Here is a tiny trained network, its code and every weight. The questions are about switching its units off for an input and a target symbol, where a switched-off unit gives its printed mean instead of its output.

import numpy as np


def w(rows, s, z=0):
    codes = np.array(rows[::2]) - 128.0
    scale = np.full(codes.shape[1], s)
    scale[-1] = z or s
    return codes * scale


def norm(h):
    return h / np.sqrt((h * h).mean(-1, keepdims=True) + 1e-5)


def f(y):
    return np.maximum(y, 0)


def softmax(a):
    e = np.exp(a - a.max(-1, keepdims=True))
    return e / e.sum(-1, keepdims=True)


def log_softmax(a):
    a = a - a.max(-1, keepdims=True)
    return a - np.log(np.exp(a).sum(-1, keepdims=True))


def net(x, mask):
    ids = ['Σαγεημω'.index(c) for c in x.split()]
    T = len(ids)
    res = E[ids] + P[:T]
    u = 0
    for l in range(2):
        q, k, v = (norm(res) @ M[l].T for M in (Q, K, V))
        z = softmax(np.where(np.tri(T) > 0, q @ k.T / 2**0.5, -1e9)) @ v
        res = res + np.where(mask[u], z, O[l][:, -1]) @ O[l][:, :-1]
        u += 1
        y = f(norm(res) @ A[l][:, :-1].T + A[l][:, -1])
        res = res + np.where(mask[u : u + 8], y, B[l][:, -1]) @ B[l][:, :-1]
        u += 8
    return log_softmax(norm(res)[-1] @ U[:, :-1].T + U[:, -1])


Q, K, V, O, A, B = {}, {}, {}, {}, {}, {}
E = w([
[121,130,207,154,70],'Σ',
[101,111,194,183,148],'α',
[67,167,167,156,180],'γ',
[79,128,138,146,156],'ε',
[174,250,141,159,116],'η',
[80,211,126,74,137],'μ',
[116,55,178,56,99],'ω',
],0.021)
P = w([
[2,105,105,218,26],'0',
[28,121,121,220,38],'1',
[33,132,138,193,54],'2',
[48,122,148,175,71],'3',
[70,120,148,151,92],'4',
[83,119,152,139,112],'5',
[104,115,149,126,140],'6',
[120,118,160,119,165],'7',
[138,119,163,107,177],'8',
[155,115,174,98,196],'9',
[157,118,199,92,219],'10',
[173,118,207,79,231],'11',
],0.0089)
Q[0] = w([
[113,145,171,157,144],'L0H1',
[220,72,5,174,83],'L0H1',
],0.015)
K[0] = w([
[137,141,162,25,180],'L0H1',
[2,119,74,195,63],'L0H1',
],0.012)
V[0] = w([
[87,35,198,2,170],'L0H1',
[212,251,52,1,106],'L0H1',
],0.0071)
O[0] = w([
[153,164,45,162,32,236],'L0H1',
[1,114,188,131,89,3],'L0H1',
],0.0096,0.0037)
A[0] = w([
[176,12,137,194,169,253],'L0N1',
[222,63,136,167,117,195],'L0N2',
[113,181,54,46,108,86],'L0N3',
[109,48,115,55,228,230],'L0N4',
[177,215,112,111,168,250],'L0N5',
[216,113,193,116,160,72],'L0N6',
[95,42,103,23,172,85],'L0N7',
[162,227,138,180,59,34],'L0N8',
],0.011,0.0041)
B[0] = w([
[139,231,133,147,86,222],'L0N1',
[142,235,146,212,134,254],'L0N2',
[26,153,23,115,49,167],'L0N3',
[254,134,187,186,71,148],'L0N4',
[176,58,109,209,127,210],'L0N5',
[158,143,16,216,118,191],'L0N6',
[217,131,180,76,16,137],'L0N7',
[222,131,107,115,38,246],'L0N8',
],0.009,0.0077)
Q[1] = w([
[100,156,131,105,130],'L1H1',
[183,10,104,73,194],'L1H1',
],0.011)
K[1] = w([
[199,192,123,157,120],'L1H1',
[75,121,106,254,37],'L1H1',
],0.0093)
V[1] = w([
[153,197,244,35,44],'L1H1',
[93,143,2,32,151],'L1H1',
],0.0079)
O[1] = w([
[199,255,144,43,179,221],'L1H1',
[68,196,238,197,73,2],'L1H1',
],0.01,0.0061)
A[1] = w([
[167,119,118,100,42,129],'L1N1',
[211,168,194,81,91,182],'L1N2',
[194,181,77,132,138,254],'L1N3',
[129,109,116,101,253,191],'L1N4',
[198,72,211,111,107,180],'L1N5',
[146,204,159,126,230,105],'L1N6',
[192,94,172,140,194,65],'L1N7',
[24,146,167,102,174,136],'L1N8',
],0.011,0.0052)
B[1] = w([
[91,90,160,83,64,181],'L1N1',
[114,92,174,55,150,220],'L1N2',
[99,61,181,89,189,248],'L1N3',
[91,6,166,89,123,142],'L1N4',
[182,106,39,141,160,164],'L1N5',
[119,92,187,103,210,156],'L1N6',
[148,112,3,210,157,140],'L1N7',
[156,104,136,165,229,148],'L1N8',
],0.011,0.015)
U = w([
[144,179,180,137,137,132],'Σ',
[122,172,60,145,125,194],'α',
[130,62,90,172,122,107],'γ',
[180,104,76,69,182,163],'ε',
[118,1,101,153,140,4],'η',
[55,87,177,85,134,113],'μ',
[171,114,130,93,41,123],'ω',
],0.0089,0.0049)

Each question gives the input, a string of symbols that net reads in full, and the target symbol t.
The units are the heads (2 rows each of Q, K, V and O) and the neurons (one row each of A and B). Each row of codes is followed by its name. A weight is (code - 128) times the scale printed after its matrix; where a second scale follows, it is the last column's (O, A, B and U).
mask holds one flag per unit, layer by layer, with each layer's heads first. A switched-off unit (its flag False) gives its mean, the last column of its rows in O or B, instead of its output. The means were averaged over made-up inputs and are rounded, as every weight is.
A unit's drop is (log p(t) with every unit on - log p(t) with that unit switched off) / (log p(t) with every unit on - log p(t) with every unit switched off).
The circuit of an input: a set's keep is (log p(t) with only the set's units on - log p(t) with every unit switched off) / (log p(t) with every unit on - log p(t) with every unit switched off). Starting from the 12 units with the biggest drops (on a tie, the unit counted first), units are removed one at a time, each time the one whose removal leaves the highest keep (on an exact tie, the one counted first), for as long as the keep stays at least 0.8.
circuit, biggest first: the units of the circuit, biggest drop first
k most important neurons: the k neurons with the biggest drops, biggest first
k most important neurons of layer l: the k neurons of layer l with the biggest drops, biggest first
drop when u is switched off: that unit's drop, to one decimal
input α μ Σ μ Σ ω Σ ε Σ α μ, target μ: circuit, biggest first	[L0H1]
input μ Σ Σ Σ, target Σ: circuit, biggest first	[L0H1; L0N2; L1H1; L0N5]
input Σ α μ μ ε α α Σ ω α Σ, target ω: circuit, biggest first	[L0H1; L1N1]
input Σ α ω α μ α, target μ: 3 most important neurons of layer 0	[L0N5; L0N1; L0N2]
input μ μ Σ α ε γ μ μ Σ, target μ: 2 most important neurons	[L0N5; L0N6]
input η μ Σ Σ μ μ μ μ Σ, target μ: 3 most important neurons	[L0N5; L1N2; L0N8]
input ε ω Σ Σ ε μ Σ γ, target η: 2 most important neurons of layer 1	[L1N4; L1N7]
input μ α Σ Σ μ α, target Σ: 2 most important neurons	[L1N3; L0N1]
input Σ Σ Σ ω μ Σ γ ε ε ε μ, target α: 4 most important neurons of layer 1	[L1N3; L1N2; L1N1; L1N6]
input ω α Σ Σ α μ ω Σ η, target ω: 2 most important neurons of layer 0	[L0N8; L0N5]
input μ Σ Σ μ, target μ: 2 most important neurons of layer 0	[L0N6; L0N2]
input Σ ω ω Σ Σ μ Σ ω μ ε, target ω: drop when L1N7 is switched off	0.0
input ω Σ γ Σ ε μ, target α: drop when L1N3 is switched off	0.9
input α α Σ Σ γ Σ Σ γ μ ω μ Σ, target ω: circuit, biggest first	[L0H1]
input ε μ Σ μ ω Σ α ε, target ω: drop when L1H1 is switched off	0.3
input η Σ ω μ Σ μ μ ω μ, target ω: drop when L1N5 is switched off	0.1
